Below are the code and all the weights of a small trained network. Each question names an input and a target symbol and asks about switching units off, where a switched-off unit gives its printed mean instead of its output.

import numpy as np


def w(rows, s, z=0):
    codes = np.array(rows[::2]) - 128.0
    scale = np.full(codes.shape[1], s)
    scale[-1] = z or s
    return codes * scale


def f(y):
    return y / 2 * (1 + np.tanh(0.7978845608 * (y + 0.044715 * y**3)))


def softmax(a):
    e = np.exp(a - a.max(-1, keepdims=True))
    return e / e.sum(-1, keepdims=True)


def log_softmax(a):
    a = a - a.max(-1, keepdims=True)
    return a - np.log(np.exp(a).sum(-1, keepdims=True))


def net(x, mask):
    ids = ['αβδζηλμξπστω'.index(c) for c in x.split()]
    T = len(ids)
    res = E[ids] + P[:T]
    u = 0
    for l in range(3):
        q, k, v = (res @ M[l].T for M in (Q, K, V))
        z = softmax(np.where(np.tri(T) > 0, q @ k.T / 4**0.5, -1e9)) @ v
        res = res + np.where(mask[u], z, O[l][:, -1]) @ O[l][:, :-1]
        u += 1
        y = f(res @ A[l][:, :-1].T + A[l][:, -1])
        res = res + np.where(mask[u : u + 12], y, B[l][:, -1]) @ B[l][:, :-1]
        u += 12
    return log_softmax(res[-1] @ U[:, :-1].T + U[:, -1])


Q, K, V, O, A, B = {}, {}, {}, {}, {}, {}
E = w([
[186,95,113],'α',
[188,54,100],'β',
[182,146,117],'δ',
[132,132,66],'ζ',
[70,30,206],'η',
[25,124,43],'λ',
[17,102,46],'μ',
[178,116,112],'ξ',
[181,246,94],'π',
[245,219,215],'σ',
[42,216,17],'τ',
[98,91,179],'ω',
],0.013)
P = w([
[173,99,49],'0',
[128,88,211],'1',
[173,128,46],'2',
[111,123,232],'3',
[148,149,34],'4',
[84,170,253],'5',
[130,120,10],'6',
],0.0061)
Q[0] = w([
[183,130,8],'L0H1',
[207,217,63],'L0H1',
[175,147,79],'L0H1',
[120,32,178],'L0H1',
],0.011)
K[0] = w([
[119,245,159],'L0H1',
[42,207,90],'L0H1',
[79,196,120],'L0H1',
[154,63,217],'L0H1',
],0.012)
V[0] = w([
[155,134,136],'L0H1',
[128,135,128],'L0H1',
[124,254,159],'L0H1',
[107,167,172],'L0H1',
],0.0057)
O[0] = w([
[122,177,140,168],'L0H1',
[138,139,114,127],'L0H1',
[229,164,1,46],'L0H1',
[219,209,171,7],'L0H1',
],0.0043,0.0011)
A[0] = w([
[199,129,57,81],'L0N1',
[25,180,62,104],'L0N2',
[99,130,195,59],'L0N3',
[150,58,34,119],'L0N4',
[67,187,152,253],'L0N5',
[247,116,215,114],'L0N6',
[57,154,91,80],'L0N7',
[43,155,118,156],'L0N8',
[78,183,100,126],'L0N9',
[219,98,71,148],'L0N10',
[66,107,88,14],'L0N11',
[105,171,143,127],'L0N12',
],0.011,0.0053)
B[0] = w([
[114,254,179,214],'L0N1',
[223,122,115,174],'L0N2',
[184,160,119,135],'L0N3',
[82,219,116,231],'L0N4',
[203,75,111,193],'L0N5',
[217,158,248,184],'L0N6',
[192,132,142,136],'L0N7',
[229,69,129,158],'L0N8',
[217,124,85,153],'L0N9',
[94,201,163,254],'L0N10',
[154,162,192,122],'L0N11',
[186,117,118,127],'L0N12',
],0.0075,0.0058)
Q[1] = w([
[144,182,112],'L1H1',
[169,144,254],'L1H1',
[172,131,208],'L1H1',
[101,108,61],'L1H1',
],0.0099)
K[1] = w([
[166,194,204],'L1H1',
[254,84,114],'L1H1',
[195,90,139],'L1H1',
[10,127,94],'L1H1',
],0.0084)
V[1] = w([
[128,128,128],'L1H1',
[129,94,87],'L1H1',
[56,168,254],'L1H1',
[193,123,137],'L1H1',
],0.0069)
O[1] = w([
[128,128,128,128],'L1H1',
[159,164,121,21],'L1H1',
[165,23,3,176],'L1H1',
[230,96,235,255],'L1H1',
],0.004,0.0031)
A[1] = w([
[122,172,182,219],'L1N1',
[75,156,166,24],'L1N2',
[124,16,129,13],'L1N3',
[232,138,46,125],'L1N4',
[42,97,37,155],'L1N5',
[226,97,195,131],'L1N6',
[80,59,54,155],'L1N7',
[72,42,224,127],'L1N8',
[68,182,137,2],'L1N9',
[48,1,126,76],'L1N10',
[172,48,98,44],'L1N11',
[68,183,134,22],'L1N12',
],0.0098,0.007)
B[1] = w([
[145,58,148,242],'L1N1',
[161,175,124,124],'L1N2',
[138,254,172,150],'L1N3',
[75,177,174,236],'L1N4',
[89,86,181,152],'L1N5',
[26,108,148,254],'L1N6',
[161,68,134,152],'L1N7',
[194,188,83,213],'L1N8',
[207,110,144,141],'L1N9',
[188,212,115,170],'L1N10',
[82,161,160,153],'L1N11',
[194,105,133,146],'L1N12',
],0.0089,0.009)
Q[2] = w([
[2,69,127],'L2H1',
[136,177,242],'L2H1',
[153,140,127],'L2H1',
[162,70,152],'L2H1',
],0.0063)
K[2] = w([
[104,79,83],'L2H1',
[2,202,221],'L2H1',
[141,156,151],'L2H1',
[130,95,138],'L2H1',
],0.008)
V[2] = w([
[208,102,151],'L2H1',
[1,139,162],'L2H1',
[17,187,39],'L2H1',
[97,204,92],'L2H1',
],0.0073)
O[2] = w([
[130,158,97,103],'L2H1',
[104,129,197,254],'L2H1',
[186,52,218,90],'L2H1',
[255,126,224,184],'L2H1',
],0.0089,0.0053)
A[2] = w([
[90,1,77,136],'L2N1',
[149,66,180,159],'L2N2',
[142,188,121,140],'L2N3',
[107,154,156,48],'L2N4',
[69,50,139,208],'L2N5',
[140,156,91,158],'L2N6',
[146,67,88,216],'L2N7',
[180,85,134,102],'L2N8',
[43,69,79,80],'L2N9',
[178,201,91,78],'L2N10',
[149,128,109,105],'L2N11',
[137,86,74,249],'L2N12',
],0.015,0.013)
B[2] = w([
[160,142,25,160],'L2N1',
[42,109,112,244],'L2N2',
[163,143,109,254],'L2N3',
[164,94,133,158],'L2N4',
[116,127,25,243],'L2N5',
[116,56,156,184],'L2N6',
[219,50,176,158],'L2N7',
[171,187,116,138],'L2N8',
[185,197,116,153],'L2N9',
[123,77,93,245],'L2N10',
[127,118,104,125],'L2N11',
[161,2,197,180],'L2N12',
],0.013,0.0096)
U = w([
[105,54,121,1],'α',
[123,114,36,56],'β',
[147,114,166,137],'δ',
[59,80,215,75],'ζ',
[152,59,124,156],'η',
[100,254,74,184],'λ',
[48,162,92,167],'μ',
[121,78,131,140],'ξ',
[254,238,75,107],'π',
[58,181,80,162],'σ',
[148,251,245,120],'τ',
[188,60,231,176],'ω',
],0.0079,0.0074)

Each question gives the input, a string of symbols that net reads in full, and the target symbol t.
The units are the heads (4 rows each of Q, K, V and O) and the neurons (one row each of A and B). Each row of codes is followed by its name. A weight is (code - 128) times the scale printed after its matrix; where a second scale follows, it is the last column's (O, A, B and U).
mask holds one flag per unit, layer by layer, with each layer's heads first. A switched-off unit (its flag False) gives its mean, the last column of its rows in O or B, instead of its output. The means were averaged over made-up inputs and are rounded, as every weight is.
A unit's drop is (log p(t) with every unit on - log p(t) with that unit switched off) / (log p(t) with every unit on - log p(t) with every unit switched off).
The circuit of an input: a set's keep is (log p(t) with only the set's units on - log p(t) with every unit switched off) / (log p(t) with every unit on - log p(t) with every unit switched off). Starting from the 12 units with the biggest drops (on a tie, the unit counted first), units are removed one at a time, each time the one whose removal leaves the highest keep (on an exact tie, the one counted first), for as long as the keep stays at least 0.8.
circuit, biggest first: the units of the circuit, biggest drop first
k most important neurons: the k neurons with the biggest drops, biggest first
top k neurons in layer l: the k neurons of layer l with the biggest drops, biggest first
input η π β π β, target π: 2 most important neurons : [L0N1 L2N2]
input σ β ω α β π λ, target π: circuit, biggest first : [L2N2 L0N2]
input ξ η β β β, target β: top 2 neurons in layer 0 : [L0N2 L0N6]
input τ η η η β π, target ζ: 3 most important neurons : [L1N8 L1N4 L1N6]
input λ β π π μ, target π: circuit, biggest first : [L2N2 L0N2]
input β σ σ β, target λ: circuit, biggest first : [L0N6 L2H1]
input π β π β β β π, target π: circuit, biggest first : [L1N6 L2N3]
input μ π π β ξ, target π: circuit, biggest first : [L0H1 L2N2]
input π π π β α, target π: 2 most important neurons : [L1N6 L0N1]
input β β β, target β: 2 most important neurons : [L1N8 L2N5]
input β τ π, target τ: top 4 neurons in layer 1 : [L1N4 L1N1 L1N11 L1N8]
input σ β ω α, target λ: 3 most important neurons : [L0N6 L1N6 L1N1]
input β λ η π ω, target ω: 4 most important neurons : [L0N6 L1N4 L0N1 L1N10]
input β λ η τ η η, target ζ: 2 most important neurons : [L1N8 L1N4]
input η β ω π π τ η, target τ: top 4 neurons in layer 1 : [L1N4 L1N11 L1N6 L1N3]
input η β δ σ β ω, target λ: top 2 neurons in layer 0 : [L0N6 L0N3]
input β μ τ β δ, target τ: most important neuron : [L1N4]
input η β β τ, target ζ: 2 most important neurons : [L1N4 L1N6]
input β β λ β ω ω, target μ: 3 most important neurons : [L1N8 L1N6 L0N2]
input α μ ω ω, target σ: 4 most important neurons : [L0N8 L1N6 L0N2 L2N5]
input τ β α β π β, target ζ: 3 most important neurons : [L1N8 L1N4 L1N6]
input β β π β ξ, target π: 2 most important neurons : [L1N6 L0N1]
input η β β τ α α, target ζ: most important neuron : [L2N2]
input β δ β β λ, target λ: top 2 neurons in layer 0 : [L0N2 L0N8]
input β η β β β σ, target λ: 4 most important neurons : [L2N9 L1N6 L0N6 L1N1]
input π β λ β, target μ: top 2 neurons in layer 0 : [L0N2 L0N6]
input σ η η π, target λ: top 2 neurons in layer 1 : [L1N6 L1N4]
input τ π β π, target ζ: top 3 neurons in layer 1 : [L1N6 L1N4 L1N8]
input η τ β, target τ: top 4 neurons in layer 1 : [L1N4 L1N1 L1N11 L1N6]
